Below is a small trained network, with its code and all its weights. Each question gives an input and a class and asks what happens when units are switched off, that is, made to give their printed mean instead of their output.

import numpy as np


def w(rows, s, z=0):
    codes = np.array(rows[::2]) - 128.0
    scale = np.full(codes.shape[1], s)
    scale[-1] = z or s
    return codes * scale


def norm(h):
    return h / np.sqrt((h * h).mean(-1, keepdims=True) + 1e-5)


def f(y):
    return np.maximum(y, 0)


def log_softmax(a):
    a = a - a.max(-1, keepdims=True)
    return a - np.log(np.exp(a).sum(-1, keepdims=True))


def net(x, mask):
    res = np.array(x, float).reshape(1, 2) / 4 @ E
    u = 0
    for l in range(4):
        y = f(norm(res) @ A[l][:, :-1].T + A[l][:, -1])
        res = res + np.where(mask[u : u + 5], y, B[l][:, -1]) @ B[l][:, :-1]
        u += 5
    return log_softmax(norm(res)[-1] @ U[:, :-1].T + U[:, -1])


A, B = {}, {}
E = w([
[16,2,50,46],'x0',
[160,193,2,31],'x1',
],0.0045)
A[0] = w([
[55,38,123,54,136],'L0N1',
[154,198,138,96,141],'L0N2',
[130,209,197,97,43],'L0N3',
[253,207,80,51,3],'L0N4',
[110,162,244,199,90],'L0N5',
],0.0067,0.0036)
B[0] = w([
[62,110,36,195,254],'L0N1',
[212,158,169,141,189],'L0N2',
[79,85,116,148,155],'L0N3',
[186,3,154,101,218],'L0N4',
[70,74,113,224,213],'L0N5',
],0.0059,0.005)
A[1] = w([
[131,181,104,156,236],'L1N1',
[83,219,160,160,6],'L1N2',
[146,85,47,113,124],'L1N3',
[123,144,90,2,6],'L1N4',
[107,82,179,167,90],'L1N5',
],0.0099,0.0014)
B[1] = w([
[18,91,7,133,153],'L1N1',
[58,111,160,48,145],'L1N2',
[143,178,193,36,254],'L1N3',
[114,202,131,254,197],'L1N4',
[169,242,125,123,220],'L1N5',
],0.0076,0.005)
A[2] = w([
[232,88,161,240,197],'L2N1',
[168,169,91,44,141],'L2N2',
[148,218,94,152,99],'L2N3',
[116,50,206,210,2],'L2N4',
[238,23,99,2,54],'L2N5',
],0.0077,0.002)
B[2] = w([
[128,97,130,40,254],'L2N1',
[190,185,74,179,198],'L2N2',
[130,115,175,122,192],'L2N3',
[145,151,74,162,178],'L2N4',
[193,170,12,226,190],'L2N5',
],0.011,0.0056)
A[3] = w([
[178,2,166,43,118],'L3N1',
[84,34,133,55,123],'L3N2',
[155,162,111,92,230],'L3N3',
[103,105,65,50,1],'L3N4',
[133,251,205,144,54],'L3N5',
],0.008,0.00069)
B[3] = w([
[105,188,175,211,171],'L3N1',
[185,101,211,55,193],'L3N2',
[126,218,81,158,215],'L3N3',
[92,129,211,82,220],'L3N4',
[190,1,108,126,251],'L3N5',
],0.01,0.0035)
U = w([
[54,83,178,48,164],'0',
[192,21,147,167,170],'1',
[194,193,214,117,128],'2',
[120,158,126,163,2],'3',
[47,116,62,241,119],'4',
[70,233,46,82,135],'5',
[251,210,41,149,150],'6',
],0.019,0.009)

Each question gives the input, the list of numbers given to net, and the class t.
The units are the neurons (one row each of A and B). Each row of codes is followed by its name. A weight is (code - 128) times the scale printed after its matrix; where a second scale follows, it is the last column's (A, B and U).
mask holds one flag per neuron, layer by layer. A switched-off neuron (its flag False) gives its mean, the last column of its row in B, instead of its output. The means were averaged over made-up inputs and are rounded, as every weight is.
A unit's drop is (log p(t) with every unit on - log p(t) with that unit switched off) / (log p(t) with every unit on - log p(t) with every unit switched off).
The circuit of an input: a set's keep is (log p(t) with only the set's units on - log p(t) with every unit switched off) / (log p(t) with every unit on - log p(t) with every unit switched off). Starting from the 12 units with the biggest drops (on a tie, the unit counted first), units are removed one at a time, each time the one whose removal leaves the highest keep (on an exact tie, the one counted first), for as long as the keep stays at least 0.8.
units of the circuit, in order: the units of the circuit, biggest drop first
unit that matters most: the unit with the biggest drop
k most important neurons: the k neurons with the biggest drops, biggest first
k most important neurons of layer l: the k neurons of layer l with the biggest drops, biggest first
drop of u: that unit's drop, to one decimal
input [-6,-5], class 1: units of the circuit, in order : (L3N5)
input [-4,0], class 2: units of the circuit, in order : (L2N5 L2N2)
input [-7,0], class 2: units of the circuit, in order : (L2N5 L2N2)
input [-8,0], class 2: 3 most important neurons : (L2N1 L1N4 L0N1)
input [-6,-1], class 1: 2 most important neurons : (L0N4 L3N5)
input [3,1], class 0: 2 most important neurons : (L0N1 L0N4)
input [4,1], class 0: 3 most important neurons : (L0N1 L0N4 L1N5)
input [0,-1], class 1: 4 most important neurons : (L0N1 L0N4 L1N5 L2N5)
input [7,-6], class 0: 2 most important neurons : (L2N5 L1N4)
input [6,2], class 0: 2 most important neurons : (L1N5 L0N1)
input [-3,-6], class 1: 2 most important neurons : (L1N5 L0N1)
input [-5,-5], class 1: 3 most important neurons : (L1N5 L0N1 L3N5)
input [1,-7], class 4: 2 most important neurons : (L0N5 L2N4)
input [6,-5], class 0: 2 most important neurons : (L2N5 L1N4)
input [2,1], class 5: 2 most important neurons of layer 0 : (L0N1 L0N5)
input [4,-8], class 4: unit that matters most : L2N4
input [4,-2], class 0: 2 most important neurons : (L0N1 L2N5)
input [-1,-2], class 1: 3 most important neurons : (L0N1 L0N4 L1N5)
input [-3,-1], class 1: 2 most important neurons of layer 0 : (L0N1 L0N4)
input [-7,-6], class 1: unit that matters most : L3N5
input [5,-5], class 0: 2 most important neurons of layer 0 : (L0N5 L0N2)
input [2,-6], class 4: drop of L1N3 : 0.4
input [3,2], class 5: drop of L0N4 : 0.6
input [-5,-8], class 1: drop of L3N5 : 0.3
input [6,-7], class 4: 2 most important neurons of layer 2 : (L2N1 L2N4)
